Below is a small trained network, with its code and all its weights. Each question gives an input and a target symbol and asks what happens when units are switched off, that is, made to give their printed mean instead of their output.

import numpy as np


def w(rows, s, z=0):
    codes = np.array(rows[::2]) - 128.0
    scale = np.full(codes.shape[1], s)
    scale[-1] = z or s
    return codes * scale


def f(y):
    return np.maximum(y, 0)


def softmax(a):
    e = np.exp(a - a.max(-1, keepdims=True))
    return e / e.sum(-1, keepdims=True)


def log_softmax(a):
    a = a - a.max(-1, keepdims=True)
    return a - np.log(np.exp(a).sum(-1, keepdims=True))


def net(x, mask):
    ids = ['αδεηθμπτφψ'.index(c) for c in x.split()]
    T = len(ids)
    res = E[ids] + P[:T]
    u = 0
    for l in range(3):
        q, k, v = (res @ M[l].T for M in (Q, K, V))
        z = softmax(np.where(np.tri(T) > 0, q @ k.T / 3**0.5, -1e9)) @ v
        res = res + np.where(mask[u], z, O[l][:, -1]) @ O[l][:, :-1]
        u += 1
        y = f(res @ A[l][:, :-1].T + A[l][:, -1])
        res = res + np.where(mask[u : u + 8], y, B[l][:, -1]) @ B[l][:, :-1]
        u += 8
    return log_softmax(res[-1] @ U[:, :-1].T + U[:, -1])


Q, K, V, O, A, B = {}, {}, {}, {}, {}, {}
E = w([
[171,158,134,90],'α',
[179,145,84,101],'δ',
[143,127,135,146],'ε',
[111,111,120,156],'η',
[125,137,149,142],'θ',
[117,173,197,154],'μ',
[117,4,174,89],'π',
[149,142,172,143],'τ',
[143,138,184,150],'φ',
[141,136,178,148],'ψ',
],0.022)
P = w([
[224,171,187,187],'0',
[235,157,117,144],'1',
[233,126,155,154],'2',
[159,120,188,141],'3',
[132,99,204,129],'4',
[110,90,207,122],'5',
[92,78,230,112],'6',
[74,69,230,104],'7',
[56,62,225,87],'8',
[34,51,227,98],'9',
[2,35,228,66],'10',
[54,73,222,43],'11',
[25,63,233,44],'12',
],0.006)
Q[0] = w([
[148,164,184,68],'L0H1',
[135,100,251,130],'L0H1',
[151,87,136,143],'L0H1',
],0.017)
K[0] = w([
[108,9,151,103],'L0H1',
[20,50,88,32],'L0H1',
[41,141,71,206],'L0H1',
],0.012)
V[0] = w([
[58,189,96,206],'L0H1',
[132,81,164,90],'L0H1',
[94,2,88,212],'L0H1',
],0.0085)
O[0] = w([
[138,159,135,144,3],'L0H1',
[145,75,66,151,250],'L0H1',
[82,134,2,203,251],'L0H1',
],0.0093,0.0031)
A[0] = w([
[54,105,137,179,155],'L0N1',
[158,212,133,157,72],'L0N2',
[107,111,181,129,8],'L0N3',
[1,177,99,132,145],'L0N4',
[173,115,153,161,2],'L0N5',
[160,67,179,199,84],'L0N6',
[220,173,89,83,70],'L0N7',
[99,93,70,8,216],'L0N8',
],0.0089,0.0055)
B[0] = w([
[166,157,143,103,254],'L0N1',
[220,94,118,151,155],'L0N2',
[105,219,110,152,140],'L0N3',
[191,188,208,144,210],'L0N4',
[112,206,205,159,131],'L0N5',
[169,149,107,107,193],'L0N6',
[87,122,91,197,148],'L0N7',
[124,92,163,255,191],'L0N8',
],0.0091,0.006)
Q[1] = w([
[252,135,117,130],'L1H1',
[144,103,113,146],'L1H1',
[132,123,192,127],'L1H1',
],0.015)
K[1] = w([
[74,125,196,194],'L1H1',
[107,96,108,165],'L1H1',
[9,145,133,177],'L1H1',
],0.014)
V[1] = w([
[178,137,162,198],'L1H1',
[215,177,169,161],'L1H1',
[184,3,72,74],'L1H1',
],0.006)
O[1] = w([
[144,135,98,91,249],'L1H1',
[47,92,125,128,255],'L1H1',
[253,111,124,110,59],'L1H1',
],0.013,0.0068)
A[1] = w([
[189,153,103,73,175],'L1N1',
[135,166,145,3,105],'L1N2',
[132,122,108,72,8],'L1N3',
[133,115,49,172,106],'L1N4',
[119,185,166,167,210],'L1N5',
[75,100,80,127,77],'L1N6',
[142,129,129,177,174],'L1N7',
[58,170,122,132,83],'L1N8',
],0.011)
B[1] = w([
[88,1,146,125,155],'L1N1',
[147,40,106,204,134],'L1N2',
[118,29,88,97,128],'L1N3',
[138,127,218,68,157],'L1N4',
[220,164,69,103,248],'L1N5',
[209,179,126,109,141],'L1N6',
[132,179,65,87,181],'L1N7',
[108,89,144,184,201],'L1N8',
],0.009,0.013)
Q[2] = w([
[51,29,149,163],'L2H1',
[82,147,47,108],'L2H1',
[108,54,72,254],'L2H1',
],0.0054)
K[2] = w([
[24,88,131,183],'L2H1',
[87,222,43,254],'L2H1',
[89,121,240,176],'L2H1',
],0.007)
V[2] = w([
[143,80,19,254],'L2H1',
[103,253,116,62],'L2H1',
[186,194,175,164],'L2H1',
],0.0078)
O[2] = w([
[150,185,153,249,244],'L2H1',
[73,210,147,96,4],'L2H1',
[42,109,143,137,161],'L2H1',
],0.013,0.0032)
A[2] = w([
[255,145,98,194,48],'L2N1',
[102,141,244,196,136],'L2N2',
[105,63,235,61,92],'L2N3',
[127,48,186,162,88],'L2N4',
[125,217,245,138,149],'L2N5',
[121,50,118,126,7],'L2N6',
[190,107,185,164,34],'L2N7',
[172,57,179,121,74],'L2N8',
],0.0079,0.011)
B[2] = w([
[78,126,157,109,251],'L2N1',
[129,82,133,97,177],'L2N2',
[127,151,4,178,138],'L2N3',
[142,152,82,104,181],'L2N4',
[147,95,96,119,206],'L2N5',
[133,165,150,155,156],'L2N6',
[100,166,131,78,187],'L2N7',
[103,144,98,153,193],'L2N8',
],0.013)
U = w([
[169,72,105,120,149],'α',
[172,74,198,138,242],'δ',
[168,143,193,116,253],'ε',
[107,219,108,195,75],'η',
[133,184,179,41,189],'θ',
[9,118,166,147,104],'μ',
[121,128,129,132,11],'π',
[120,145,142,86,61],'τ',
[111,152,142,87,57],'φ',
[116,155,142,73,76],'ψ',
],0.011,0.0064)

Each question gives the input, a string of symbols that net reads in full, and the target symbol t.
The units are the heads (3 rows each of Q, K, V and O) and the neurons (one row each of A and B). Each row of codes is followed by its name. A weight is (code - 128) times the scale printed after its matrix; where a second scale follows, it is the last column's (O, A, B and U).
mask holds one flag per unit, layer by layer, with each layer's heads first. A switched-off unit (its flag False) gives its mean, the last column of its rows in O or B, instead of its output. The means were averaged over made-up inputs and are rounded, as every weight is.
A unit's drop is (log p(t) with every unit on - log p(t) with that unit switched off) / (log p(t) with every unit on - log p(t) with every unit switched off).
The circuit of an input: a set's keep is (log p(t) with only the set's units on - log p(t) with every unit switched off) / (log p(t) with every unit on - log p(t) with every unit switched off). Starting from the 12 units with the biggest drops (on a tie, the unit counted first), units are removed one at a time, each time the one whose removal leaves the highest keep (on an exact tie, the one counted first), for as long as the keep stays at least 0.8.
circuit, biggest first: the units of the circuit, biggest drop first
top k neurons: the k neurons with the biggest drops, biggest first
top k neurons in layer l: the k neurons of layer l with the biggest drops, biggest first
input θ η θ θ μ η μ ε μ μ ψ α, target μ: top neuron in layer 2 => (L2N4)
input μ θ π ε, target α: top 2 neurons in layer 1 => (L1N1; L1N5)
input π θ μ, target α: top 4 neurons => (L1N4; L1N1; L2N4; L0N8)
input μ μ π θ, target α: top 3 neurons in layer 1 => (L1N1; L1N5; L1N7)
input μ η μ α μ η μ η η ε, target η: top 3 neurons => (L2N1; L1N4; L1N8)
input η δ θ μ η η π θ η μ μ η δ, target δ: circuit, biggest first => (L1H1; L0N8; L1N5)
input α μ η δ μ μ μ π τ η μ ψ, target α: top 2 neurons => (L0N8; L1N1)
input η η δ μ η θ δ μ μ ε η θ, target η: circuit, biggest first => (L0H1; L2N1)
input η μ δ, target η: top 2 neurons => (L0N7; L2N1)
input μ η μ ψ τ μ μ ε, target μ: top 2 neurons => (L1N5; L2N4)
input ε θ μ δ μ θ η ψ η θ π η δ, target δ: top 3 neurons in layer 0 => (L0N8; L0N4; L0N1)
input η ε μ α μ θ π ψ, target α: top 3 neurons => (L0N8; L2N4; L1N1)
input π δ τ, target α: top 3 neurons => (L2N4; L1N1; L1N4)
input θ ε μ, target θ: circuit, biggest first => (L2H1; L0H1)
input μ μ μ, target μ: top 3 neurons => (L0N3; L1N8; L0N5)
input η ε φ, target η: circuit, biggest first => (L2H1)
input θ θ τ, target θ: circuit, biggest first => (L0H1; L2H1)
input η π ψ ε, target α: top 2 neurons in layer 1 => (L1N4; L1N1)
input τ θ μ η η μ ψ η η ψ, target η: top 2 neurons => (L1N4; L2N1)
input π θ μ ψ μ θ, target α: top 2 neurons in layer 1 => (L1N4; L1N1)
input μ η μ μ μ ψ τ μ θ μ π φ, target α: top 3 neurons => (L0N8; L1N1; L0N4)
